Here is a tiny trained network, its code and every weight. The questions are about switching its units off for an input and a target symbol, where a switched-off unit gives its printed mean instead of its output.

import numpy as np


def w(rows, s, z=0):
    codes = np.array(rows[::2]) - 128.0
    scale = np.full(codes.shape[1], s)
    scale[-1] = z or s
    return codes * scale


def norm(h):
    return h / np.sqrt((h * h).mean(-1, keepdims=True) + 1e-5)


def f(y):
    return y / 2 * (1 + np.tanh(0.7978845608 * (y + 0.044715 * y**3)))


def softmax(a):
    e = np.exp(a - a.max(-1, keepdims=True))
    return e / e.sum(-1, keepdims=True)


def log_softmax(a):
    a = a - a.max(-1, keepdims=True)
    return a - np.log(np.exp(a).sum(-1, keepdims=True))


def net(x, mask):
    ids = ['βγδηλτψω'.index(c) for c in x.split()]
    T = len(ids)
    res = E[ids] + P[:T]
    r = norm(res)
    for j in range(2):
        rows = slice(3 * j, 3 * j + 3)
        q, k, v = (r @ M[0][rows].T for M in (Q, K, V))
        z = softmax(np.where(np.tri(T) > 0, q @ k.T / 3**0.5, -1e9)) @ v
        o = O[0][rows]
        res = res + np.where(mask[j], z, o[:, -1]) @ o[:, :-1]
    y = f(norm(res) @ A[0][:, :-1].T + A[0][:, -1])
    res = res + np.where(mask[2:18], y, B[0][:, -1]) @ B[0][:, :-1]
    return log_softmax(norm(res)[-1] @ U[:, :-1].T + U[:, -1])


Q, K, V, O, A, B = {}, {}, {}, {}, {}, {}
E = w([
[136,241,122,120],'β',
[119,90,79,2],'γ',
[154,165,223,75],'δ',
[90,106,73,114],'η',
[133,194,119,153],'λ',
[57,173,98,98],'τ',
[216,159,96,164],'ψ',
[188,63,70,122],'ω',
],0.022)
P = w([
[171,224,8,24],'0',
[143,192,39,52],'1',
[122,166,41,69],'2',
[120,159,71,86],'3',
[116,140,103,98],'4',
[109,128,119,116],'5',
[117,132,137,122],'6',
[137,154,135,131],'7',
],0.013)
Q[0] = w([
[187,28,114,247],'H0',
[224,73,148,130],'H0',
[36,156,125,166],'H0',
[183,95,131,255],'H1',
[122,94,103,217],'H1',
[80,71,183,161],'H1',
],0.011)
K[0] = w([
[251,150,77,72],'H0',
[228,127,111,163],'H0',
[127,180,165,109],'H0',
[105,178,91,41],'H1',
[173,132,132,61],'H1',
[95,202,121,64],'H1',
],0.014)
V[0] = w([
[106,113,89,167],'H0',
[207,52,128,76],'H0',
[212,173,101,143],'H0',
[85,137,149,8],'H1',
[121,19,129,128],'H1',
[72,217,146,107],'H1',
],0.012)
O[0] = w([
[73,69,49,132,106],'H0',
[249,71,149,171,69],'H0',
[114,114,215,236,144],'H0',
[160,221,131,18,251],'H1',
[124,68,186,113,2],'H1',
[185,184,80,123,226],'H1',
],0.011,0.0084)
A[0] = w([
[216,51,92,194,5],'N0',
[32,152,180,85,111],'N1',
[178,205,111,150,162],'N2',
[79,80,87,226,28],'N3',
[177,30,50,81,157],'N4',
[240,88,131,198,129],'N5',
[250,81,146,129,15],'N6',
[52,139,167,197,82],'N7',
[47,109,228,155,254],'N8',
[148,154,144,209,159],'N9',
[110,83,32,173,121],'N10',
[151,73,193,147,66],'N11',
[162,69,45,80,126],'N12',
[118,114,83,222,248],'N13',
[148,203,80,86,143],'N14',
[31,175,212,152,151],'N15',
],0.013,0.0078)
B[0] = w([
[26,246,48,207,132],'N0',
[144,113,25,133,152],'N1',
[121,67,163,176,215],'N2',
[79,114,22,62,126],'N3',
[201,180,135,124,138],'N4',
[186,131,54,88,137],'N5',
[148,255,37,98,129],'N6',
[130,181,95,154,122],'N7',
[207,177,85,151,131],'N8',
[121,72,127,182,136],'N9',
[134,85,9,170,130],'N10',
[108,161,58,99,125],'N11',
[157,134,233,103,144],'N12',
[118,66,74,138,141],'N13',
[64,61,138,160,253],'N14',
[142,165,52,200,145],'N15',
],0.016)
U = w([
[78,148,154,187,30],'β',
[149,95,143,87,141],'γ',
[111,172,200,149,255],'δ',
[93,8,152,103,136],'η',
[79,59,161,199,60],'λ',
[52,167,104,87,40],'τ',
[168,34,112,173,199],'ψ',
[181,142,95,128,154],'ω',
],0.015,0.0051)

Each question gives the input, a string of symbols that net reads in full, and the target symbol t.
The units are the heads (3 rows each of Q, K, V and O) and the neurons (one row each of A and B). Each row of codes is followed by its name. A weight is (code - 128) times the scale printed after its matrix; where a second scale follows, it is the last column's (O, A, B and U).
mask holds one flag per unit, heads first, then neurons. A switched-off unit (its flag False) gives its mean, the last column of its rows in O or B, instead of its output. The means were averaged over made-up inputs and are rounded, as every weight is.
A unit's drop is (log p(t) with every unit on - log p(t) with that unit switched off) / (log p(t) with every unit on - log p(t) with every unit switched off).
The circuit of an input: a set's keep is (log p(t) with only the set's units on - log p(t) with every unit switched off) / (log p(t) with every unit on - log p(t) with every unit switched off). Starting from the 12 units with the biggest drops (on a tie, the unit counted first), units are removed one at a time, each time the one whose removal leaves the highest keep (on an exact tie, the one counted first), for as long as the keep stays at least 0.8.
circuit, biggest first: the units of the circuit, biggest drop first
unit that matters most: the unit with the biggest drop
top k neurons: the k neurons with the biggest drops, biggest first
heads that matter: for each layer, one digit per head in row order, 1 if its drop is at least 0.15 and else 0, layers parted by /
drop when u is switched off: that unit's drop, to one decimal
input δ δ ω λ, target ω: circuit, biggest first : [H1; N8; N14; H0]
input τ β η δ τ δ η, target τ: heads that matter : 11
input β ω ψ η δ ψ γ, target ψ: top neuron : [N10]
input τ τ ψ λ, target ψ: top 2 neurons : [N13; N10]
input δ ω τ τ ω η ψ, target ω: circuit, biggest first : [H0; N6; N5]
input τ δ γ τ ω τ, target ω: circuit, biggest first : [H1; N8; N14]
input τ λ β λ η γ ω γ, target ω: circuit, biggest first : [N14; N8; H1; N2]
input δ ψ δ, target ψ: circuit, biggest first : [H1; H0]
input ψ δ η δ δ, target η: circuit, biggest first : [H0; N12]
input δ ω η η ψ δ γ, target γ: top 2 neurons : [N4; N12]
input η τ δ η β λ δ, target λ: heads that matter : 01
input λ λ δ β, target λ: heads that matter : 00
input τ η λ τ β τ γ, target τ: heads that matter : 10
input τ β ω β γ, target ω: top 4 neurons : [N14; N4; N8; N2]
input δ γ λ, target λ: unit that matters most : H0
input δ δ η η, target η: top 2 neurons : [N12; N14]
input τ δ η τ η δ, target τ: heads that matter : 11
input δ δ η, target η: top 2 neurons : [N14; N12]
input β β δ β η ω η η, target ω: top 4 neurons : [N14; N2; N8; N4]
input η λ τ η η β δ, target η: circuit, biggest first : [H0]
input ω τ β γ γ, target γ: top 2 neurons : [N4; N2]
input β δ δ β δ ψ δ λ, target ψ: drop when H1 is switched off : 0.4
input δ η γ τ δ δ ω δ, target ω: drop when N8 is switched off : 0.2
input η τ ψ δ, target ψ: drop when N1 is switched off : 0.1
input δ γ δ δ τ τ η, target τ: drop when N2 is switched off : 0.1
